Here is a tiny trained network, its code and every weight. The questions are about switching its units off for an input and a class, where a switched-off unit gives its printed mean instead of its output.

import numpy as np


def w(rows, s, z=0):
    codes = np.array(rows[::2]) - 128.0
    scale = np.full(codes.shape[1], s)
    scale[-1] = z or s
    return codes * scale


def f(y):
    return np.maximum(y, 0)


def log_softmax(a):
    a = a - a.max(-1, keepdims=True)
    return a - np.log(np.exp(a).sum(-1, keepdims=True))


def net(x, mask):
    res = np.array(x, float).reshape(1, 5) / 4 @ E
    y = f(res @ A[0][:, :-1].T + A[0][:, -1])
    res = res + np.where(mask, y, B[0][:, -1]) @ B[0][:, :-1]
    return log_softmax(res[-1] @ U[:, :-1].T + U[:, -1])


A, B = {}, {}
E = w([
[90,255,124,99,148],'x0',
[106,108,226,39,249],'x1',
[43,103,82,102,29],'x2',
[189,178,10,43,81],'x3',
[75,19,137,111,169],'x4',
],0.0085)
A[0] = w([
[162,147,114,181,117,77],'neuron 1',
[135,176,24,8,93,253],'neuron 2',
[151,152,161,191,184,157],'neuron 3',
[52,107,70,112,73,116],'neuron 4',
[103,56,145,60,130,172],'neuron 5',
[100,158,101,185,70,108],'neuron 6',
[42,94,145,143,91,173],'neuron 7',
[118,191,99,114,86,129],'neuron 8',
[161,143,147,164,99,87],'neuron 9',
[113,189,83,171,75,189],'neuron 10',
[101,189,87,193,133,112],'neuron 11',
[139,166,122,169,87,172],'neuron 12',
[203,101,137,99,150,228],'neuron 13',
[103,169,163,59,189,199],'neuron 14',
[161,123,152,125,184,71],'neuron 15',
[91,157,195,163,137,157],'neuron 16',
[157,136,152,190,185,169],'neuron 17',
[124,122,187,153,122,154],'neuron 18',
[54,113,164,177,88,98],'neuron 19',
],0.013,0.0058)
B[0] = w([
[110,117,165,96,157,159],'neuron 1',
[141,82,56,198,115,253],'neuron 2',
[199,176,174,81,32,200],'neuron 3',
[166,147,107,165,99,196],'neuron 4',
[114,80,109,2,162,200],'neuron 5',
[112,190,178,124,149,189],'neuron 6',
[114,80,56,170,61,198],'neuron 7',
[134,153,80,164,178,187],'neuron 8',
[119,157,169,97,106,152],'neuron 9',
[151,192,137,154,147,217],'neuron 10',
[122,160,115,116,185,181],'neuron 11',
[162,166,143,127,175,187],'neuron 12',
[115,97,146,108,76,186],'neuron 13',
[97,81,116,98,95,223],'neuron 14',
[112,143,183,136,74,169],'neuron 15',
[80,91,149,185,61,199],'neuron 16',
[202,150,216,79,47,195],'neuron 17',
[177,149,117,112,87,177],'neuron 18',
[79,123,72,190,102,182],'neuron 19',
],0.0096,0.015)
U = w([
[57,24,87,46,89,251],'0',
[53,142,89,114,226,73],'1',
[153,135,113,173,59,128],'2',
[152,126,206,10,95,80],'3',
],0.011,0.0031)

Each question gives the input, the list of numbers given to net, and the class t.
The units are the neurons (one row each of A and B). Each row of codes is followed by its name. A weight is (code - 128) times the scale printed after its matrix; where a second scale follows, it is the last column's (A, B and U).
mask holds one flag per neuron, in row order. A switched-off neuron (its flag False) gives its mean, the last column of its row in B, instead of its output. The means were averaged over made-up inputs and are rounded, as every weight is.
A unit's drop is (log p(t) with every unit on - log p(t) with that unit switched off) / (log p(t) with every unit on - log p(t) with every unit switched off).
The circuit of an input: a set's keep is (log p(t) with only the set's units on - log p(t) with every unit switched off) / (log p(t) with every unit on - log p(t) with every unit switched off). Starting from the 12 units with the biggest drops (on a tie, the unit counted first), units are removed one at a time, each time the one whose removal leaves the highest keep (on an exact tie, the one counted first), for as long as the keep stays at least 0.8.
circuit, biggest first: the units of the circuit, biggest drop first
most important unit: the unit with the biggest drop
top k neurons: the k neurons with the biggest drops, biggest first
drop of u: that unit's drop, to one decimal
input [4,5,-5,5,-1], class 0: circuit, biggest first => (neuron 14; neuron 10)
input [7,-1,-5,-8,6], class 3: top 2 neurons => (neuron 2; neuron 17)
input [6,7,1,-6,5], class 0: most important unit => neuron 14
input [-7,-3,-5,-6,0], class 3: circuit, biggest first => (neuron 2; neuron 17)
input [7,-7,-4,8,-4], class 1: top 2 neurons => (neuron 11; neuron 8)
input [-6,-4,-6,-7,-2], class 3: drop of neuron 17 => 0.1
input [3,3,1,8,1], class 0: drop of neuron 18 => 0.1
input [-7,-4,-5,0,2], class 3: drop of neuron 2 => 0.2
input [2,0,-5,-5,0], class 3: drop of neuron 2 => 0.1
input [6,-5,-3,1,6], class 1: top 2 neurons => (neuron 3; neuron 17)
